Here is a tiny trained network, its code and every weight. The questions are about switching its units off for an input and a class, where a switched-off unit gives its printed mean instead of its output.

import numpy as np


def w(rows, s, z=0):
    codes = np.array(rows[::2]) - 128.0
    scale = np.full(codes.shape[1], s)
    scale[-1] = z or s
    return codes * scale


def f(y):
    return np.maximum(y, 0)


def log_softmax(a):
    a = a - a.max(-1, keepdims=True)
    return a - np.log(np.exp(a).sum(-1, keepdims=True))


def net(x, mask):
    res = np.array(x, float).reshape(1, 8) / 4 @ E
    y = f(res @ A[0][:, :-1].T + A[0][:, -1])
    res = res + np.where(mask, y, B[0][:, -1]) @ B[0][:, :-1]
    return log_softmax(res[-1] @ U[:, :-1].T + U[:, -1])


A, B = {}, {}
E = w([
[128,128,128],'x0',
[66,148,196],'x1',
[129,127,128],'x2',
[194,246,139],'x3',
[127,129,128],'x4',
[62,172,85],'x5',
[127,129,127],'x6',
[128,128,127],'x7',
],0.013)
A[0] = w([
[140,182,255,105],'n1',
[151,196,107,139],'n2',
[155,172,235,128],'n3',
[189,62,149,40],'n4',
[91,84,54,144],'n5',
[172,219,89,10],'n6',
[129,167,105,129],'n7',
[100,47,177,49],'n8',
[83,67,159,151],'n9',
[41,187,102,87],'n10',
[95,62,58,108],'n11',
[144,181,108,140],'n12',
[156,219,102,124],'n13',
[197,48,139,4],'n14',
[135,159,219,119],'n15',
[90,76,156,154],'n16',
[218,87,90,161],'n17',
[150,159,179,107],'n18',
[101,52,172,54],'n19',
[161,196,96,27],'n20',
[112,96,137,168],'n21',
[162,190,186,100],'n22',
[112,99,2,165],'n23',
[25,176,179,77],'n24',
[103,105,47,148],'n25',
[220,112,74,24],'n26',
[163,169,193,104],'n27',
[148,152,69,66],'n28',
[212,116,97,16],'n29',
[69,78,20,129],'n30',
[109,69,148,165],'n31',
[179,193,184,113],'n32',
[105,82,144,176],'n33',
[107,86,137,167],'n34',
[41,138,197,3],'n35',
[155,183,104,47],'n36',
[114,102,61,126],'n37',
[100,40,157,128],'n38',
[110,71,164,77],'n39',
[90,51,150,171],'n40',
[104,86,54,133],'n41',
[109,70,161,78],'n42',
[164,171,197,97],'n43',
[89,49,143,190],'n44',
],0.0094,0.0065)
B[0] = w([
[65,113,158,230],'n1',
[150,155,152,219],'n2',
[81,115,147,227],'n3',
[217,115,77,180],'n4',
[89,98,128,209],'n5',
[202,109,72,204],'n6',
[150,149,150,173],'n7',
[139,190,182,198],'n8',
[169,137,116,223],'n9',
[213,204,120,195],'n10',
[85,105,154,211],'n11',
[152,148,158,199],'n12',
[171,146,152,240],'n13',
[220,95,52,182],'n14',
[85,122,163,199],'n15',
[166,135,111,212],'n16',
[211,192,120,236],'n17',
[95,109,134,178],'n18',
[138,197,198,193],'n19',
[210,98,59,181],'n20',
[150,121,100,187],'n21',
[78,96,127,212],'n22',
[80,79,104,230],'n23',
[236,215,113,204],'n24',
[78,91,109,196],'n25',
[155,249,241,183],'n26',
[50,105,127,197],'n27',
[127,97,97,158],'n28',
[111,163,196,169],'n29',
[72,78,128,228],'n30',
[169,146,109,215],'n31',
[98,101,136,230],'n32',
[162,127,100,209],'n33',
[152,131,109,199],'n34',
[228,36,2,172],'n35',
[200,97,64,171],'n36',
[87,95,130,179],'n37',
[178,176,141,233],'n38',
[154,175,181,178],'n39',
[175,148,111,244],'n40',
[64,91,130,199],'n41',
[144,183,179,179],'n42',
[34,69,130,198],'n43',
[157,135,107,255],'n44',
],0.0094,0.0075)
U = w([
[164,127,51,255],'0',
[138,204,233,155],'1',
[6,76,157,56],'2',
],0.016,0.00067)

Each question gives the input, the list of numbers given to net, and the class t.
The units are the neurons (one row each of A and B). Each row of codes is followed by its name. A weight is (code - 128) times the scale printed after its matrix; where a second scale follows, it is the last column's (A, B and U).
mask holds one flag per neuron, in row order. A switched-off neuron (its flag False) gives its mean, the last column of its row in B, instead of its output. The means were averaged over made-up inputs and are rounded, as every weight is.
A unit's drop is (log p(t) with every unit on - log p(t) with that unit switched off) / (log p(t) with every unit on - log p(t) with every unit switched off).
unit that matters most: the unit with the biggest drop
k most important neurons: the k neurons with the biggest drops, biggest first
drop when u is switched off: that unit's drop, to one decimal
input [-7,0,8,6,7,7,-7,-5], class 0: 4 most important neurons	(n6; n20; n36; n26)
input [7,2,2,-6,7,-3,-5,-5], class 1: unit that matters most	n19
input [0,6,4,-8,6,-2,-6,3], class 1: 2 most important neurons	(n19; n8)
input [1,0,5,7,0,6,5,8], class 0: 4 most important neurons	(n6; n20; n36; n26)
input [2,1,-4,-7,-6,-8,0,-5], class 1: 4 most important neurons	(n19; n8; n42; n39)
input [2,-8,4,3,4,-5,-6,-8], class 1: 2 most important neurons	(n26; n29)
input [-1,-7,-1,2,0,0,3,-8], class 1: 3 most important neurons	(n26; n29; n35)
input [3,5,-4,-6,-2,0,6,5], class 1: 4 most important neurons	(n19; n8; n42; n39)
input [7,-4,-3,1,4,-6,4,-8], class 1: 3 most important neurons	(n26; n29; n35)
input [-3,6,1,-6,4,-3,0,-5], class 1: drop when n19 is switched off	0.3
input [-6,5,5,-8,3,-1,4,0], class 1: drop when n39 is switched off	0.2
input [1,5,3,-8,1,1,-1,6], class 0: drop when n11 is switched off	-0.1
input [-2,8,-3,-7,-7,4,-1,3], class 0: drop when n35 is switched off	1.3
input [-7,3,5,6,-2,0,3,-6], class 2: most important neuron	(n43)
